Below is a small trained network, with its code and all its weights. Each question gives an input and a class and asks what happens when units are switched off, that is, made to give their printed mean instead of their output.

import numpy as np


def w(rows, s, z=0):
    codes = np.array(rows[::2]) - 128.0
    scale = np.full(codes.shape[1], s)
    scale[-1] = z or s
    return codes * scale


def f(y):
    return y / 2 * (1 + np.tanh(0.7978845608 * (y + 0.044715 * y**3)))


def log_softmax(a):
    a = a - a.max(-1, keepdims=True)
    return a - np.log(np.exp(a).sum(-1, keepdims=True))


def net(x, mask):
    res = np.array(x, float).reshape(1, 5) / 4 @ E
    y = f(res @ A[0][:, :-1].T + A[0][:, -1])
    res = res + np.where(mask, y, B[0][:, -1]) @ B[0][:, :-1]
    return log_softmax(res[-1] @ U[:, :-1].T + U[:, -1])


A, B = {}, {}
E = w([
[28,160,105,114,90],'x0',
[172,211,52,130,202],'x1',
[93,185,217,249,96],'x2',
[115,66,72,173,46],'x3',
[88,108,136,122,246],'x4',
],0.011)
A[0] = w([
[80,179,97,94,83,237],'n1',
[16,102,123,129,139,78],'n2',
[139,166,176,124,137,178],'n3',
[73,88,173,239,64,114],'n4',
[43,106,136,141,126,140],'n5',
[147,35,173,95,81,148],'n6',
[6,108,139,113,121,56],'n7',
[241,146,119,181,85,144],'n8',
[93,112,160,121,91,249],'n9',
[97,160,167,142,193,114],'n10',
[198,132,115,164,96,55],'n11',
[143,176,164,96,126,175],'n12',
[92,136,146,131,111,219],'n13',
[89,86,172,231,64,138],'n14',
[105,164,153,179,254,174],'n15',
[132,42,82,63,172,76],'n16',
[78,86,164,179,87,222],'n17',
[111,130,106,158,145,111],'n18',
[170,117,119,157,183,105],'n19',
[168,82,121,100,66,36],'n20',
[113,117,72,152,113,145],'n21',
[174,123,242,137,182,126],'n22',
[120,80,153,148,113,255],'n23',
[175,57,56,67,151,75],'n24',
[169,142,232,118,162,104],'n25',
[74,211,109,161,151,173],'n26',
],0.015,0.0038)
B[0] = w([
[141,158,196,140,74,196],'n1',
[105,150,143,104,56,188],'n2',
[167,134,151,158,139,168],'n3',
[131,149,182,90,2,253],'n4',
[110,139,160,140,87,185],'n5',
[196,100,125,65,74,201],'n6',
[112,189,140,156,40,197],'n7',
[99,215,64,190,129,199],'n8',
[145,118,167,136,96,188],'n9',
[178,112,91,137,146,190],'n10',
[118,148,92,159,131,164],'n11',
[136,128,152,186,109,163],'n12',
[127,129,141,151,100,169],'n13',
[126,177,157,109,15,246],'n14',
[183,73,75,100,135,236],'n15',
[82,60,138,133,108,220],'n16',
[124,146,182,105,77,219],'n17',
[134,131,127,79,136,139],'n18',
[119,97,103,128,159,168],'n19',
[172,93,71,123,127,180],'n20',
[110,128,144,107,137,166],'n21',
[169,95,207,159,173,202],'n22',
[155,144,146,120,84,178],'n23',
[72,76,113,148,82,229],'n24',
[149,128,178,162,142,189],'n25',
[179,119,134,101,102,203],'n26',
],0.015,0.017)
U = w([
[96,172,247,141,92,153],'0',
[151,161,66,70,187,89],'1',
[112,152,150,85,132,3],'2',
[25,100,61,156,131,177],'3',
[172,125,138,187,232,11],'4',
[154,55,144,108,130,179],'5',
[183,144,107,135,97,225],'6',
],0.015,0.0045)

Each question gives the input, the list of numbers given to net, and the class t.
The units are the neurons (one row each of A and B). Each row of codes is followed by its name. A weight is (code - 128) times the scale printed after its matrix; where a second scale follows, it is the last column's (A, B and U).
mask holds one flag per neuron, in row order. A switched-off neuron (its flag False) gives its mean, the last column of its row in B, instead of its output. The means were averaged over made-up inputs and are rounded, as every weight is.
A unit's drop is (log p(t) with every unit on - log p(t) with that unit switched off) / (log p(t) with every unit on - log p(t) with every unit switched off).
The circuit of an input: a set's keep is (log p(t) with only the set's units on - log p(t) with every unit switched off) / (log p(t) with every unit on - log p(t) with every unit switched off). Starting from the 12 units with the biggest drops (on a tie, the unit counted first), units are removed one at a time, each time the one whose removal leaves the highest keep (on an exact tie, the one counted first), for as long as the keep stays at least 0.8.
circuit, biggest first: the units of the circuit, biggest drop first
most important unit: the unit with the biggest drop
k most important neurons: the k neurons with the biggest drops, biggest first
drop when u is switched off: that unit's drop, to one decimal
input [-1,4,4,5,7], class 5: most important unit -> n8
input [-5,-4,-3,-3,-4], class 5: circuit, biggest first -> n14, n4
input [5,5,8,-6,-3], class 6: 2 most important neurons -> n15, n10
input [0,4,0,7,-8], class 6: 2 most important neurons -> n20, n8
input [-3,-1,-8,6,-7], class 3: 2 most important neurons -> n24, n8
input [-7,-6,-1,4,-2], class 6: 2 most important neurons -> n20, n6
input [0,-2,-7,8,1], class 5: 2 most important neurons -> n6, n8
input [4,3,-4,0,0], class 3: 2 most important neurons -> n4, n14
input [0,1,-2,-5,7], class 5: 3 most important neurons -> n15, n8, n16
input [-2,-3,-2,-5,8], class 5: drop when n8 is switched off -> 0.1
input [-1,-4,5,-6,8], class 5: drop when n10 is switched off -> 0.4
input [4,7,-2,4,-5], class 6: drop when n17 is switched off -> 0.6
input [-3,6,-2,-8,7], class 4: drop when n4 is switched off -> 0.1
input [2,-1,7,-7,6], class 6: circuit, biggest first -> n15
